[139 154 114 160 138 138 129 118 118 209 136 123  98] : lunat
[146 160 104 127 125 107  84 158  96 170 100 129 168] : tegup
[ 87  97 180  91 129 129 137 154 133 119 131 154  99] : nobeg
[194  91 157  95 143 137 100 169 146 134 169 148 129] : kep
[153  76 146 123 120 143 180 123 141 176  95 124  95] : giz
[184  79 115 136  95 158 102 156 137  77 130  96 142] : pafa
[128 108  97 118 111 161 132 141 102 146 105 121  88] : zoti
[153 143  96 113 160 170  95  68 145  57 117 115  95] : Disi
[168 111 172 142 136 107  84  75 145 158 142 115 147] : Fon
[194  91 157  95 143 137 100  52 147 144 117 112 119] : patu
common zoti pafa: 
[102]
find: [194  91 157  95 143 137 100  52 147 144 117 112 119]
patu
common patu Fon: 
[147]
find: [ 76 146 123]
giz
common tegup zoti: 
[146]
find: [146 160 104 127 125 107  84 158  96 170 100 129 168]
tegup
common pafa lunat: 
[136]

[117  99 161 112 109 143 133 137 142 133 119 101 136 131 117 142 100 103
  93 135 158 117 126 166 120 116 166 131  80 131 146 115 101 145 110 118
 132 166 135 127 170 107 118 133 109 114 137 113 185  83 121 124 171 119
 157 121 117 184 141 138] = lunat
[126  93 134 135 109 142 133 129 131 133 121 130 133 138 137 133 109 121
  93 135 153 117 120 150 120 116 129 102  93 110 135 101 115 160  98 156
 127 118 119 158 126 107 126 139 110 103 152 132 151 144 129 116 130  97
 125 140 115 111 125 135] = giz
[113  71 134 112 107 159 151 119 131 172  87 116  98 143 100 145 127 103
  93 178 148 146 103 126 120 116 129 102 138 182 121 106 185 138 101 111
 124 104 146 105 117 129 163 133 166 117 132 156 156 114 154 140  96  95
 127 121 119 105  86 127] = rupuz
[156 126 118 119 158 126 107 126 139 110 103 152 105 143 108 142 153 103
  93 170 153 117 120 149 167 156 133 102 138 170  98 111 124 136 129 137
 127  94 172 119 115 107 157 132 110 139 121 184 190 118 191 145 108  97
 148 121 129 118 104 126] = nobeg
[117  99 161 112 109 143 133 137 142 133 119 101 136 131 117 142 100 103
  93 135 158 117 126 166 120 116 166 131  80 131 146 115 101 145 136 139
 146  76 183 144 117 107 145 132 128 134 121 160 156 114 160 184 110  93
 128 121 117 108 115 135] = sefu
[117  79 138 110 130 121 133 119 131 131  92 108 105 146 150 128 148 103
  93 164 147 129 142 122 119 121 127 108 171 163 112 111 131 138 124 117
 127  85 146 121 114 109 145 133 110 117 121 173 157 114 165 155 110  97
 126 121 117 118 100 127] = patu
[126  93 134 135 109 142 133 129 131 133 121 130 133 138 137 133 109 121
  93 135 153 117 120 150 120 116 129 102  93 110 135 131 115 160  98 156
 127 118 119 158 126 107 126 139 110 103 152 132 151 144 129 116 130  97
 133 117 136 160 115 149] = zoti
[113 132 149 120 109 142 133 119 133 133 126 124 151 141 117 152 117 103
 129 164 164 108 120 147 120 116 135 118 110 124 102 147 119 202 106 118
 120 115 136 127 118 107 121 133 110 106 121 155 139  91 134 145 142 106
 182 107 114 142 170 139] = tegup
find: [126  93 134 135 109 142 133 129 131 133 121 130 133 138 137 133 109 121
  93 135 153 117 120 150 120 116 129 102  93 110 135 101 115 160  98 156
 127 118 119 158 126 107 126 139 110 103 152 132 151 144 129 116 130  97
 125 140 115 111 125 135]
giz
find: [143 108 142 153 103  93 170 153 117 120 149]
nobeg
find: [117  99 161 112 109 143 133 137 142 133 119 101 136 131 117 142 100 103
  93 135 158 117 126 166 120 116 166 131  80 131 146 115 101 145 136 139
 146  76 183 144 117 107 145 132 128 134 121 160 156 114 160 184 110  93
 128 121 117 108 115 135]
sefu
find: [126  93 134 135 109 142 133 129 131 133 121 130 133 138 137 133 109 121
  93 135 153 117 120 150 120 116 129 102  93 110 135 131 115 160  98 156
 127 118 119 158 126 107 126 139 110 103 152 132 151 144 129 116 130  97
 133 117 136 160 115 149]
zoti
find: [117  99 161 112 109 143 133 137 142 133 119 101 136 131 117 142 100 103
  93 135 158 117 126 166 120 116 166 131  80 131 146 115 101 145 110 118
 132 166 135 127 170 107 118 133 109 114 137 113 185  83 121 124 171 119
 157 121 117 184 141 138]
lunat

[111 111 158 132 120 138 145] : nobeg
[ 93 113 138 122 114 172 184] : kep
[135 118 128 104 147  79 172] : pafa
[101 140  92 140  94 141 128] : patu
[121 128 142 140  99 170 106] : Fon
[135 112  55 139  73 156 146] : sefu
[134  95 131 137 128 141 187] : giz
[128 141 161 139 146 148 138] : tegup
[ 73 132 104 143 140 102  95] : rupuz
[137 164 145 100 111 153 106] : zoti
[ 76 128 134 127 104 165 131] : lunat
common rupuz patu: 
[140]
find: [ 55 139  73 156 146]
sefu
common sefu pafa: 
[135]

[172 133 119 152 128  67 140  75 129] -> giz
[172 133 119 152 173  67 140  75 129] -> tegup
[ 48 170 105 152 125 151 179 110 184] -> zoti
[172 133 119 152 128  67 140  75 128] -> Disi
[153 135 119 152 128  67 140 152 129] -> lunat
common tegup zoti: 
[152]
common lunat zoti: 
[152]

[ 99  75  74 153 103  76  76  87  62  57 136 176  81  83 114 157 102 125
 136] -> rupuz
[131 138 132 120 130 154 149 133 147 156 127 112 131 152 125 143 149 123
 109] -> lunat
[ 99 145 137 144 135 101 112 127 106 111 141 101 122  96 144 117 137 107
 135] -> zoti
[131 138 132 120 130 154 149 119 147 156 127 112 164 152 125 143 149 123
 109] -> kep
[122 132 125 129 126 137 135 120 130 140 130 113 148 128 129 141 140 125
 152] -> pafa
[122 132 125 129 126 137 135 120 106 111 130 113 148 128 129 141 130 138
 125] -> tegup
[ 99 145 137 144 135 104 112 109 106 111 141 101 122  96 144 117 137 107
 135] -> Fon
[ 85 137  82 146  99  80  75  90  68  77 149 149 106  81 109 165 126  99
 118] -> sefu
find: [131 138 132 120 130 154 149 133 147 156 127 112 131 152 125 143 149 123
 109]
lunat
find: [122 132 125 129 126 137 135 120 130 140 130 113 148 128 129 141 140 125
 152]
pafa
find: [ 99 145 137 144 135 104 112 109 106 111 141 101 122  96 144 117 137 107
 135]
Fon
find: [ 99 145 137 144 135 101 112 127 106 111 141 101 122  96 144 117 137 107
 135]
zoti

[139 133 142  77 158 190 134]  sefu
[ 82 170  94 143 112 185 113]  pafa
[ 82 119 135 136 171 211 133]  nobeg
[183 119 144 121  86 149 146]  Fon
common sefu nobeg: 
[133]
find: [ 82 119 135]
nobeg
find: [133 142  77 158 190]
sefu
find: [171 211]
nobeg

[107  95 148 134 138 126 135] : tegup
[ 68 134 148 190  97 114 160] : kep
[ 68 134 148 190  97 114 136] : pafa
[209 147 112  93 125 132 132] : giz
[148  77 172 121 186 142  66] : Disi
[145 134 100 155  89 101 121] : sefu
[136 129 135 132 103 124 156] : nobeg
[130 165 124 125 102 135 158] : patu
[172 121 187 142  66 138 100] : lunat
find: [ 68 134 148 190  97 114 160]
kep
common tegup Disi: 
[148]
find: [172 121 186 142  66]
Disi
find: [148 134 138 126 135]
tegup
common sefu Disi: 
[121]
common tegup sefu: 
[134]
find: [121 187 142  66 138 100]
lunat

[ 98 111  95 124 125 100 113  97 106 121  87 153 124 120 197 109 105 124
 128 101 103 105 125 194 130 122 181  80 130 140 152 161 203 132 146 155
 103 102 110  83 134 125 161 100 198 117 102 106 150 109 205 143 138 108
 133 153 128] = sefu
[116 102 106 115  97 111 172 126  87 154 104 128 168 141 176 179 152 115
 180  83  96 130  79 168  71  95 153  77 109 143 174  92 175 119  87  94
  97 142 162  96 173 160 172 181 156 160 123  91 124  79 185 149 103  69
 143 160  82] = kep
[145 148 121 164 161 122 159 134 112 152 114  96 138 142 103 168 161 127
 145 102 113 126 147  82 149 109 100  97 102 147 152 145  95 149 121 118
 125 166 144  90 148 140 108 160  92 152 162 128 101 115 143 140 147 131
 153 115 139] = nobeg
find: [145 148 121 164 161 122 159 134 112 152 114  96 138 142 103 168 161 127
 145 102 113 126 147  82 149 109 100  97 102 147 152 145  95 149 121 118
 125 166 144  90 148 140 108 160  92 152 162 128 101 115 143 140 147 131
 153 115 139]
nobeg
find: [117 102 106]
sefu

[149 124 143 161 136] : kep
[193 163 125 137 159] : Fon
[156 154 113 166  88] : pafa
[ 99 142 103 130 169] : rupuz
[193 103  97 113 142] : lunat
[ 89 165 172 101  80] : giz
[106 117 162 112  80] : Disi
[149 109 143 161 136] : nobeg
find: [154 113 166  88]
pafa
find: [137 159]
Fon
find: [124 143 161]
kep

[145  96 124 132 132 125 121 128 107 126 128 157 130 138 128 119 112 132
 115 130 134 121 127 120 126 133 128 136 127 121 121 144 110 128 123 140
 116 124 132 128 135 123 109 131 130 127 126 128 133 133 126 124 133 127] -> zoti
[144 142 179 123 129 123 131 121 134 133 118 135 129 128 126 124 119 135
 120 130 133 115 133 131 136 117 133 114 132 127 130 154 121 130 138 135
 143 131 128 123 132 122 122 119 129 124 126 125 125 123 128 131 134 131] -> Disi
[118 124 126 126 154 128 126 133 128 134 133 129 127 120 128 124 124 133
 135 136 123 137 128 100 129 130 127 127 128 120 139 129 118 128 132 132
 149 130 134 137 126 131 107 133 128 125 128 131 132 140 127 126 121 121] -> patu
[126 128 134 133 126 124 133 128 154 126 118 149 127 141 128 126 128 130
 136 124 122 127 139 129 139 131 129 154 124 121 125 117 116 136 124 125
 138 122 119 123 130 126 112 121 124 128 124 126 123 133 129 127 143 129] -> rupuz
[116 124 164 126 124 125 134 129 123 129 135 138 127 135 124 124 123 131
 118 130 118 142 118 148 127 123 124 114 119 128 133 137 121 135 136 134
 139 131 123 108 127 125 118 137 125 133 126 134 124 139 131 125 119 121] -> pafa
[126 212 108 130 133 117 128 125 128 133 121 141 127 110 132 136 115 125
 133 125 130 124 130 120 111 120 125 132 140 127 122 138 143 125 131 128
 165 127 128 145 128 127 126 127 126 131 130 129 143 131 132 129 104 134] -> tegup
[132 150 116 162 127 132 124 128 126 129 132 136 127 133 127 128 133 130
 126 139 118 120 125 115 125 117 133 128 137 114 125 118 128 135 130 135
 100 128 134 136 141 126 126 140 127 131 128 132 126 127 126 127 130 134] -> kep
[103 122 173 131 112 137 125 131 129 126 119  95 129 123 134 126 124 124
 125 135 138 147 138 129 130 124 129 144 137 127 127 130 113 127 133 126
 129 123 135 143 119 130 115 138 128 127 128 134 127 144 133 127 126 127] -> giz
find: [126 128 133 133 126 124 133]
zoti
find: [126 128 134 133 126 124 133 128 154 126 118]
rupuz
find: [103 122 173 131 112 137 125 131 129 126 119  95 129 123 134 126 124 124
 125 135 138 147 138 129 130 124 129 144 137 127 127 130 113 127 133 126
 129 123 135 143 119 130 115 138 128 127 128 134 127 144 133 127 126 127]
giz

[109 102 192 104 128 114]  Fon
[157 114  60 162  95 153]  Disi
[109 102 192 104 128 105]  zoti
[ 90  85 188 135 111 126]  tegup
[157 114 150  77 143 117]  giz
[118  84 182 113 123 137]  pafa
[125 174  62 130 112 117]  nobeg
[132 119 167  87 139  89]  rupuz
[132 119 167  87 106 122]  lunat
find: [ 62 130 112 117]
nobeg
find: [157 114 150  77 143 117]
giz

[ 73 120 104  70 105  72 144 118 108 139 145 130  95 157 155 102  96 121
 148  88  70] = nobeg
[122 120 116 119  72 144 118 105 126 123 124 119 117 117 122  88 119 121
 118 124 121] = pafa
[ 75 101  91  69 105 120 140 125 115 137 161 115  94 148 119 124 121 121
 121 122 118] = sefu
[125  64 115  65 176  87 181  87 109  68 154 140 140 161  86  57  98 156
 108  95  61] = Disi
find: [122 120 116 119  72 144 118 105 126 123 124 119 117 117 122  88 119 121
 118 124 121]
pafa
find: [122  88 119 121 118 124 121]
pafa
find: [101  91]
sefu
find: [105  72 144 118]
nobeg
find: [105 126]
pafa
find: [125  64 115  65 176  87 181  87 109  68 154 140 140 161  86  57  98 156
 108  95  61]
Disi
find: [117 122]
pafa

[149 147 110 119 101  71  92] -> rupuz
[166 129 123  97  98 105 110] -> giz
[ 87  67 161 139  76 105 110] -> pafa
[149  71 147  83 125  67 154] -> lunat
[143  99 185 117  99  61 141] -> zoti
[134 130 112 106 153 157 105] -> nobeg
[146 147 111 181  88  76 132] -> Fon
[186 135  79 148 138  98 124] -> kep
[134 147 174 181  88  76  98] -> patu
find: [134 130 112 106 153 157]
nobeg
common pafa nobeg: 
[105]
find: [149  71 147]
lunat
common pafa rupuz: 
[110]
find: [166 129 123  97  98 105 110]
giz
common lunat pafa: 
[67]
common kep giz: 
[98]

[123  69 115 123 136 140  74 129] -> tegup
[ 69 177 146 161 103 122 123 147] -> Fon
[ 99 153 141 153 117 126 170 133] -> rupuz
[134 102 132 110 122  66 170 134] -> nobeg
[139  87  70 107 118  56 185  81] -> zoti
[136  99 137 133 162 149  73 102] -> pafa
common Fon nobeg: 
[122]
common nobeg Fon: 
[122]
find: [115 123 136 140]
tegup
find: [134 102]
nobeg
common pafa nobeg: 
[102]
common nobeg rupuz: 
[170]

[109 112  81 176 110 134 109 107 122]  giz
[159 150 101 106 110  83 148 148 147]  tegup
[167 118 116 161 160 176 140 121 125]  zoti
[153  80 169 111 177 139 122  86 106]  Fon
[132 129 109 167 131 104 132 145 102]  nobeg
[116 149 167 147 109 144 166  89 108]  lunat
[107 151 137 132 115 127 135 151  96]  sefu
[154  86 120  62  88 144 115 114 106]  patu
[ 88 156 134 133  96 140 129 165 167]  pafa
find: [109 112  81 176 110 134 109 107]
giz
common giz lunat: 
[109]
common giz Fon: 
[122]
common giz zoti: 
[176]
common lunat giz: 
[109]
common giz nobeg: 
[109]

[139 160 105 144 147 104 140 147 144 130  86 130 141 149  84 125  99 141
  66 100  80 177 154 118 133 101 139 134 123 111 137 141  94 164  86 159
 139 102 107 138 116 111 160 115 157 101 111 105  68 123 159 142 120 158
 151 119 150  74 156 102  76 110] : pafa
[130 136 140 126 125 140 130 165 172 160 167 106 151 131  95 126 192 170
  70 131 149 109 131 165 113 147 103 118 138  96  80 155 131 101 116 124
  92 145 164 151 116 160 162 105 171 105 111 101 132 143  90 105  61  99
 110 148 175 144 147 114 100 125] : lunat
[142 162 105 147 149 105 146 142 143 129  88 131 141 150  83 123  96 140
  68 103  80 175 155 115 134 101 141 137 124 112 164 141  92 163  88 160
 141 100 109 137 116 109 159 114 159 134 107 188  68 128 160 144 123 158
 152 114 148  74 155 104  80 107] : Disi
[132 133 109 147 144 121 139  89  89 113  89 157  96 129 152 132 165  87
 173 132  95 156 137  90 141 116 167 142 134 167 116 109 119 162 135 132
 158 108 107 101  99  94  91 147 101 137 128 164 114 119 181 147 183 161
 151 115  79  97 121 149  90 124] : giz
find: [132 133 109 147 144 121 139  89  89 113  89 157  96 129 152 132 165  87
 173 132  95 156 137  90 141 116 167 142 134 167 116 109 119 162 135 132
 158 108 107 101  99  94  91 147 101 137 128 164 114 119 181 147 183 161
 151 115  79  97 121 149  90 124]
giz
find: [ 68 128 160 144]
Disi
find: [142 162 105 147 149 105 146 142 143 129  88 131 141 150  83 123  96 140
  68 103  80 175 155 115 134 101 141 137 124 112 164 141  92 163  88 160
 141 100 109 137 116 109 159 114 159 134 107 188  68 128 160 144 123 158
 152 114 148  74 155 104  80 107]
Disi
find: [144 147 104 140 147 144 130]
pafa
find: [105 111 101]
lunat
find: [ 86 159]
pafa

[ 93  92 144 114 191] : sefu
[110 109 102 138 190] : Disi
[102 109 138 110 192] : pafa
[102 109 138 121 110] : patu
find: [102 109 138 110 192]
pafa
find: [102 109 138 110]
pafa

[109 110 156  74 141 111 149 156 155  88  98 144  84 136 155  92 134 109
 139 116 142  87  88  89 104]  Fon
[ 79 164 156  98 104  83 139  89  83 107 164 160 127  90 108  92 154 129
 148  79 102 143 123 139 161]  Disi
[107 118 111 119  96 100 117  98 121 111 127 112 123  93 114 119 122 117
 119 110 125 137 114 145 128]  tegup
[160 112 132  94 159  86  76 125 153 172 167  92 179 138  94 169 179  78
  80  84  63 171  97  94  81]  zoti
[113 141 127 145 113 114 124  97  91 143 160 134 155 107 115 134 132 144
 133 106 106 160 153 148 156]  rupuz
[136 115  86 121  95 115  91 109 162 102  88  75 100 106  90 124 100  85
  86 153 144  96 101  85 109]  patu
[136 115  86 121  84 136 111 155 144 149 141  88 156  98  90 124 100  85
  86 153 144 106  84 160  91]  nobeg
find: [167  92]
zoti
find: [143 123]
Disi
find: [ 83 139  89  83]
Disi
find: [141 111 149 156 155  88  98 144  84 136]
Fon

[149  92  93 196  82 179  89] -> patu
[122  92 117 196  82 179  89] -> tegup
[102 151  97 108 123 141 192] -> zoti
[ 94 117 196  82 179 152  92] -> Disi
find: [ 92 117 196  82 179]
tegup
find: [102 151  97 108 123 141 192]
zoti
find: [122  92 117 196  82 179  89]
tegup

[152 208  53  68  53 207 186 168 140 125 180  83 173  89  70 167] -> sefu
[197 156 130  95 174 156 171  69  77 186 128 198  46 205  83 158] -> pafa
[197 156 130  95 174 156 171  69  77 186 128 198  46  79 110  48] -> kep
common kep sefu: 
[186]
find: [197 156 130  95 174 156 171  69  77 186 128 198  46 205  83 158]
pafa

